In the rows, zero is written as 128.
Here are made-up objects, facts about them, and rows of numbers that follow some of those facts. Name the object behind each unnamed row.

There are 4 kinds of fact about the objects: π, ω, σ, ε.
{(1679),(1241),(1250),(1296),(1363),(156),(764),(1060),(1814),(1339),(374),(1410),(138),(1070),(198),(704),(339),(1597),(758),(123),(1557),(1408),(1558),(942),(680),(379),(460),(1376),(869),(1504),(1840),(1773),(1267),(1665),(184),(943),(1297),(365),(991),(1022),(595),(936),(1637),(1508),(115)} π vopa
{(1370),(631),(30),(934),(50),(1254),(1418),(740),(352),(307),(330),(898),(1253),(807),(444),(904),(1006),(562),(55),(1642),(1742),(1686),(259),(856),(53),(968),(1105),(1839),(7),(114),(1058),(1533),(1027),(1729),(1188),(1083),(509),(1590),(577),(914),(751),(878),(1720),(1673),(1042),(332),(478),(136),(741),(309),(242),(1122),(382),(569),(1390),(632),(1233),(404),(1603),(565),(699),(1708),(1360),(244),(1367),(1125),(1643),(1747),(1470),(1641),(1709),(611),(1481),(543),(1053),(757),(34),(1677),(1210),(167),(1391),(1273),(400),(1354),(525),(957),(1218),(1575),(1129),(654),(193),(327),(925),(1646),(1097),(690),(125)} π vomos
{(672),(594),(333),(440),(89),(17),(329),(1400),(468),(1502),(864),(380),(159),(1335),(464),(1069),(1443),(432),(645),(267),(1247),(1198),(292),(1309),(916),(1784),(1693),(1265),(1513),(794),(566),(1858),(1541),(1629)} π sestal
ω (329) <- (1679),(807),(468),(1686),(1069),(198),(680),(379),(1367),(1641)
ω (382) <- (1241),(138),(645),(136),(569),(1603),(1541)
ω (757) <- (1250),(509),(1233),(916),(34),(167),(1354),(1022)
ω (1360) <- (1296),(1443)
ω (672) <- (1370),(764),(1729),(339),(1557),(543),(327)
ω (566) <- (672),(740),(159),(7),(432),(1558),(244),(1840),(1858)
ω (1673) <- (631),(1210),(925)
ω (1376) <- (594),(1253),(1027),(460),(699),(1575)
ω (1839) <- (30),(1363),(934),(1814),(329),(1410),(1188),(478),(1665),(1391),(193),(115),(690)
ω (611) <- (50),(53),(1720),(1408),(741),(1513),(957),(1508),(1646)
ω (1335) <- (1254),(1060),(330),(968),(751),(404),(757),(794)
ω (374) <- (1418),(1693)
ω (595) <- (333),(156),(17),(904),(1390),(365),(1218),(936),(1629)
ω (1470) <- (352),(1502),(914),(292),(632),(1125),(1053),(991),(654)
ω (89) <- (307),(1070),(1597),(123),(1747),(1267)
ω (400) <- (440),(89),(704),(1122),(184),(1297)
ω (690) <- (1339),(1058),(1677)
ω (1218) <- (444),(259),(114),(309),(1504)
ω (333) <- (1006)
ω (1709) <- (1400),(577),(1247),(1643),(1773)
ω (878) <- (562),(758),(332),(267),(525)
ω (1858) <- (55),(464),(1105),(1083),(1309),(1708),(1784),(1481),(1273)
ω (1693) <- (1642),(864),(1533),(1198)
ω (898) <- (1742),(878),(1637)
ω (856) <- (380),(1129),(125)
ω (242) <- (1042),(1709)
ω (914) <- (942)
ω (1590) <- (382),(1265),(1097)
ω (869) <- (1376),(565)
ω (1188) <- (943)
{(1679),(1241),(1296),(1370),(631),(50),(1418),(333),(156),(352),(1060),(307),(330),(1339),(807),(444),(329),(1006),(468),(1502),(1642),(1686),(259),(856),(159),(464),(1105),(7),(1533),(1188),(509),(1590),(704),(751),(878),(1720),(1673),(1042),(267),(478),(123),(1247),(1198),(680),(292),(379),(242),(1309),(1122),(382),(460),(569),(404),(1603),(565),(1360),(1367),(1125),(1643),(1747),(1641),(1709),(611),(1504),(1840),(1665),(1693),(543),(1513),(1297),(1053),(1677),(1391),(1273),(1354),(525),(957),(1218),(1022),(595),(936),(1575),(1129),(654),(193),(794),(327),(566),(1646),(1541),(115),(1097),(690)} σ a
{(1250),(1814),(440),(89),(1253),(904),(374),(55),(1742),(380),(53),(968),(1058),(1443),(1083),(577),(914),(1070),(432),(198),(339),(1597),(332),(1557),(942),(309),(916),(244),(1470),(1784),(1773),(184),(943),(1265),(1210),(167),(1508)} σ b
{(672),(1363),(1254),(740),(17),(1400),(562),(1335),(1839),(114),(138),(758),(1558),(741),(1390),(632),(1233),(1376),(699),(1481),(757),(365),(991),(1858),(1629),(125)} σ c
{(594),(30),(934),(764),(898),(1410),(864),(1069),(1027),(1729),(645),(136),(1408),(869),(1708),(1267),(34),(400),(1637),(925)} σ d
(1241) ε (1470)
(1296) ε (1363)
(1370) ε (259),(1027)
(631) ε (878)
(934) ε (1693)
(50) ε (1363),(934)
(156) ε (379),(968)
(330) ε (645),(943),(1297),(1470),(680)
(17) ε (50)
(904) ε (1470)
(329) ε (1363)
(468) ε (115)
(1410) ε (654)
(1502) ε (565)
(562) ε (1363)
(55) ε (184),(1363),(1418)
(1642) ε (1470),(1708)
(1742) ε (440),(1470),(904)
(1686) ε (1557),(1129)
(864) ε (934)
(259) ε (878),(645)
(968) ε (878),(1637)
(1105) ε (184),(1363),(1641)
(1839) ε (645)
(114) ε (1363)
(1058) ε (1267)
(138) ε (1297),(565)
(1443) ε (1233),(1363)
(509) ε (611)
(577) ε (1709)
(914) ε (352),(1129)
(198) ε (50)
(751) ε (904)
(878) ε (1363)
(1597) ε (934)
(1720) ε (1557)
(267) ε (1470)
(123) ε (193)
(1247) ε (464),(1408)
(136) ε (1390)
(1408) ε (680)
(680) ε (645),(1363),(577)
(309) ε (645)
(379) ε (577)
(569) ε (1363)
(1390) ε (741)
(1233) ε (1363),(1400)
(1603) ε (645),(1297),(1408)
(565) ε (1363)
(869) ε (878),(193)
(1708) ε (645),(1363),(1709)
(1367) ε (1370)
(1125) ε (1363),(1642)
(1747) ε (1363),(1597)
(1470) ε (878),(645),(1297),(1363)
(1784) ε (123)
(1641) ε (645)
(1773) ε (562)
(1481) ε (968)
(184) ε (645)
(1693) ε (1297),(1363)
(543) ε (1709)
(943) ε (1363),(1470)
(1297) ε (1363)
(1053) ε (329)
(757) ε (943),(1363),(115)
(365) ε (329),(379)
(1210) ε (1679)
(936) ε (1637)
(1575) ε (184),(654)
(1129) ε (329)
(1637) ε (259)
(654) ε (645)
(193) ε (1363),(259),(680)
(566) ε (1708)
(1508) ε (1363),(259)
(1646) ε (1363)
(115) ε (1693)

Some rows with their names:
[142 151 117 141  87  95 147 131 118 151 140 131 154 124 101 137 119 131
 118 125  99 126 146 145 118 134 110 152 145 131 120 131]: (904)
[188 199 135 141  87  93 157 121 142 147 155 152 133 122 101 120 119 113
 107 115 120 151 125 117 118 118 111 174 132 124 121 151]: (1376)
[145 172 122 144  91 113 149 117 130 149 140 141 125 120 117 119 118 117
 120 115 128 138 124 126 115 121 121 167 130 125 120 170]: (379)
[149 176 121 147  88 106 149 118 127 148 139 139 124 120 115 121 118 115
 115 115 126 140 126 126 120 119 119 164 131 126 120 171]: (115)
[178 190 122 147  88  93 159 121 146 146 166 161 125 121 105 120 118 113
 107 115 105 145 124 124 129 117 112 173 133 123 124 135]: (1558)
[143 151 120 140  88  93 145 121 121 157 138 130 137 122 100 120 138 114
 127 150  98 128 174 157 137 133 116 150 132 136 119 134]: (751)
[179 193 133 146 103  91 135 189 113 146 193 152 157 207 100 130 114 170
 138 110 125 126 121 116 109 116 204 195 130 129 181 117]: (741)
[142 152 119 141  89  93 147 130 120 147 140 129 156 135 101 126 120 139
 123 117  99 129 129 146 114 123 109 150 140 129 121 131]: (1006)
[153 153 122 138 100  92 146 141 148 147 143 142 166 131  99 121 129 119
 116 126  98 134 126 139 115 125 110 155 146 128 121 128]: (1254)
[155 170 123 144  94  97 163 121 128 152 139 131 150 121 102 120 134 111
 108 145 119 141 157 158 148 117 155 160 131 127 120 167]: (864)
[158 186 121 152  87  96 149 120 122 146 142 132 125 121 115 129 117 118
 108 115 125 150 125 120 125 117 110 154 132 126 121 164]: (704)
[170 186 122 140  89  94 149 125 146 145 163 151 146 125 101 122 119 127
 108 115 116 154 122 117 114 118 109 164 145 126 136 131]: (1400)
[157 171 124 141  88  98 146 120 135 145 139 167 124 119 118 155 115 120
 108 115 125 152 126 117 134 118 117 150 136 127 118 166]: (1250)
[142 152 119 141  87  93 147 122 119 160 138 129 145 123 100 120 140 114
 126 144  98 127 174 162 133 133 112 155 132 129 120 136]: (1747)
[142 151 120 147  96  94 147 140 119 154 144 145 132 128 103 127 119 137
 111 122  99 127 138 132 115 130 109 150 148 134 120 130]: (244)
[156 185 120 151  87  95 148 119 120 146 140 131 124 120 110 128 118 114
 108 116 122 148 126 128 131 117 114 157 132 127 120 169]: (123)
[142 152 120 141  89  93 147 128 119 153 139 129 146 124 101 121 129 128
 125 125  99 128 145 144 117 128 110 151 133 135 120 131]: (50)
[144 151 121 141  87  93 147 136 118 155 139 136 148 127 101 128 121 129
 118 129 102 126 154 126 113 137 109 155 134 145 119 132]: (1470)
[150 178 119 151  85  98 152 118 120 147 139 130 125 118 102 122 119 112
 108 117 115 140 147 149 148 118 133 163 130 125 120 180]: (156)
[143 153 121 142  89 110 149 118 126 156 138 132 126 119 101 119 132 114
 124 129 114 128 142 148 126 138 139 173 129 127 120 166]: (468)

Rows to name:
No name comes twice in this set of rows, the named rows included.
[163 180 120 141  87  94 152 122 143 145 153 140 148 123 100 121 119 114
 108 117 111 149 125 136 121 118 116 170 139 124 137 132]	(1629)
[153 153 124 137 104  91 145 139 156 147 140 146 162 125  98 121 130 115
 117 134  98 137 133 142 124 126 111 150 144 129 120 129]	(1233)
[172 181 139 140  88  93 148 122 151 146 148 155 139 123 100 121 122 113
 108 117 109 154 125 117 119 119 111 165 133 127 121 132]	(1335)
[143 150 121 141  86  94 148 131 118 161 138 134 145 124 100 122 131 114
 119 144 100 126 174 137 120 141 110 159 132 143 118 141]	(914)
[175 189 139 151  89  98 171 120 125 155 140 135 140 120 105 120 124 110
 107 129 129 145 153 143 147 116 148 164 130 126 119 188]	(869)
[173 188 121 145  88  92 136 180 112 147 179 140 158 186  99 124 115 146
 139 112 118 125 125 125 110 117 225 201 130 128 179 118]	(1390)
[157 172 120 141  86  94 156 120 140 146 139 134 140 120 100 119 135 111
 108 138 101 138 149 159 145 119 140 180 132 124 125 145]	(17)
[141 153 171 141 140  90 181 115 131 142 132 129 150 150 164 131 107 105
 126 247 100 123 123 217 111 237  93 149 181 171 137 130]	(1058)
[143 150 121 139 101  94 144 134 124 147 139 149 142 125 102 148 118 140
 121 126  99 128 138 129 119 132 110 149 152 148 119 131]	(167)
[170 186 128 165 122  94 172 122 132 147 163 152 127 122 138 120 118 113
 106 116 120 145 125 133 137 115 128 153 134 125 121 152]	(764)
[147 167 132 141 127 116 158 120 139 152 143 144 155 124 120 119 119 120
 111 117 134 142 124 140 114 119 139 162 132 127 122 152]	(1069)
[161 179 130 142 103 112 167 119 135 163 138 140 138 119 114 118 120 111
 108 127 129 138 138 156 143 117 162 169 130 125 119 186]	(1410)

The same objects again, as new rows of numbers:
Known rows:
[131 104 142 137 141 108  79 155 123 164 139 137  99 142 130]: (307)
[161 128 140 133 154  99  67 149  94 128 150 115 109 144 129]: (704)
[ 91  28 122 140 148 101 126 144 127 141 176 142 113 153 160]: (1646)
[122 103 124 144 142 114  66 154 134 163 145 138 102 136 123]: (1273)
[ 96  38 118 141 144 114 118 139 121 137 163 160 119 134 138]: (751)
[101  62 122 156 145 119 135  72 149 161 174 121  82 158 152]: (1709)
[136 109 140 139 133 118  82 124 132 170 144 134  91 132 116]: (611)
[132 100 139 136 140 109  79 150 127 163 143 142 101 140 125]: (1533)
[124  89 154 135 124  63 105 103 145 131 228  91 119 197 167]: (329)
[130 100 136 132 141 115  77 143 124 164 141 157 113 137 118]: (404)
[ 92  40 115 148 145 104 106 145 136 150 178 140 114 147 152]: (543)
[151 128 126 141 153 105  58 148 100 130 154 116 112 140 129]: (1840)
[160 126 143 133 151 103  64 147  95 131 152 115 110 145 132]: (460)
[124 120 137 112 132 134  93 153 136 153 145 165 127 112 131]: (167)
[ 96  70 122 122 140 123 136 130 152 145 175 150 125 131 170]: (968)
[107  76 148 125 137 102 128 162 115 107 196 112 154 136 167]: (1443)
[115  69 123 116 152 111 124 160 105  99 188 126 134 128 175]: (1508)
[153 141 142 122 161 108  75 153 103 129 161 123 111 130 131]: (758)
[ 94 100 128 122 176 130 125 117 102 103 198 125  92 161 143]: (1408)
[104 114 154 110 138 136  79 153 126 162 179 149  93 134 101]: (898)

Name these rows:
No name comes twice in this set of rows, the named rows included.
[ 83  21 109 144 142 105 108 166 129 137 177 144 124 133 148]	(1105)
[111 107 149 145 160 105 133 109 124 120 189 102 121 160 158]	(1400)
[158 127 136 129 152 110  64 141  92 127 154 130 124 139 123]	(1060)
[ 93 122 136 122 148 133  75 163 131 161 172 150  94 141 106]	(1729)
[114  64 146 154 142 100 123 111 112 118 192  95 131 157 142]	(1693)
[113 120 142 142 151 126 144 116 120 109 165  98 121 139 163]	(440)
[ 93  55 127 135 155 113 134 128 140 144 178 143 102 142 158]	(562)
[109  58 136 156 137  97 104 128 114 118 197  99 143 146 138]	(566)
[156 124 133 126 151 107  65 137  90 127 152 138 133 141 122]	(1022)
[125  77 122 142 165 105 113 125 100 113 173 110 110 157 164]	(123)
[ 93  48 107 151 147 111 107 140 135 146 165 139 106 141 145]	(1370)
[143 153 155 118 135 118  87 147 114 127 158 130 156 127 126]	(916)
[122  58 148 107 117  50  72 180 157 168 221 141 125 187 174]	(1686)

